Read these off the row that follows.
1) The entry just right of the centre entry?
2) The median of all entries?
[163.7, 94.1, 99.7, 97.6, 4.1, -108.5, 8.3, -12.4, 32.0]
1) -108.5
2) 32.0

X =
array([[ -67.11,   59.53,  -94.33,   42.75,   -3.02, -130.89, -124.60,
        -103.40, -122.41,  -71.04,  -11.60],
       [ -85.60, -118.07, -150.58,   -7.80,  -28.45,  -34.48,  192.91,
         -53.90, -130.72,  -48.53,  -37.82],
       [   8.72,  -56.11,  -16.24, -151.45,   71.27,   -7.58,   -8.59,
           5.84, -114.22, -246.30,  -86.64],
       [ -37.04,  -59.70,  -91.86,   63.90, -113.74,  -79.51,  -71.29,
         -21.81,  -18.44,  112.59,   29.08],
       [ -68.91, -117.18, -109.94, -139.92,  -74.57,  -18.42,    7.79,
          71.99,  -41.89,  -83.75,   38.62],
       [   5.92, -153.13, -123.28,   37.60,   -6.90,  -97.62,   92.40,
         -79.27,  -86.53,  -82.81,  -23.55],
       [  27.08,   19.55,  -92.35,   25.48,  -44.51,  105.52, -170.65,
         -78.55,  -35.51,   31.63,  -17.11],
       [ -85.03, -141.67,  -14.86,  -58.52, -101.71,   -1.85,  -22.94,
        -221.75,    4.44,   83.90,  -12.05]])
The entry just left of -97.62 is -6.90
Give the entry just right of the smallest entry.
Answer: -86.64
The minimum: -246.30
Give the entry just right of the largest entry.
Answer: -53.90
Give the entry just left of -86.53.
Answer: -79.27
The entry just left of -153.13 is 5.92
Give the entry just left of -141.67.
Answer: -85.03
Give the maximum.
Answer: 192.91
Give the entry just left of 63.90.
Answer: -91.86
The entry just right of -170.65 -> -78.55
The entry just left of the largest entry is -34.48
The entry just left of -123.28 -> -153.13

[-35  35 -43  27  44  25 -38  57 -40 -16 -12  24]
The entry just left of the smallest entry -> 35
Read off the entry just right of the smallest entry.
27

arr =
11,-30,32,-6,2,-14,-1,10,-36,10
-12,-12,-15,-13,-22,8,-28,12,-32,-2
-11,-14,-10,-13,-21,6,-29,13,-34,-1
6,3,11,7,18,-23,27,-28,28,-7
-24,23,-46,-4,-15,9,-12,-19,26,-22
5,0,8,4,14,-17,20,-20,19,-6
8,-28,28,-6,1,-13,-1,9,-30,8
-16,-12,-20,-17,-29,13,-38,16,-38,-2
9,2,14,8,21,-26,33,-28,31,-7
10,0,15,7,21,-25,29,-26,29,-6
7,4,10,8,22,-23,29,-28,32,-8
16,-35,43,-5,7,-18,4,11,-36,11
Counting starts at 1.
What is the entry directly above 19?
Answer: 26
The top entry of the column that holds the smallest entry -> 32
The entry in row 1 and column 2 -> -30
What is the bottom-right entry?
Answer: 11
The entry just right of -11: -14
The entry just left of the smallest entry -> 23
The entry in the top-right corner: 10
The entry directly above the smallest entry is 11
The entry in the bottom-left corner -> 16
The entry in row 2 and column 3 is -15
The entry in row 1 and column 1: 11
The entry at row 3, column 1 is -11
The entry directly above the largest entry is 10
The entry in row 3 and column 3 is -10
What is the smallest entry?
Answer: -46
The entry at row 2, column 1: -12
What is the bottom entry of the column that holds the smallest entry?
Answer: 43
The entry just right of the largest entry -> -5
What is the entry just left of 23?
Answer: -24

[7, 1, 4, 8, 5, 4, 2, 1, 8, 5]
The third entry from the right: 1
Read off the fourth entry.
Answer: 8
The 2nd entry from the right: 8
Read off the 1st entry from the right.
Answer: 5
Read off the 2nd entry from the left.
Answer: 1
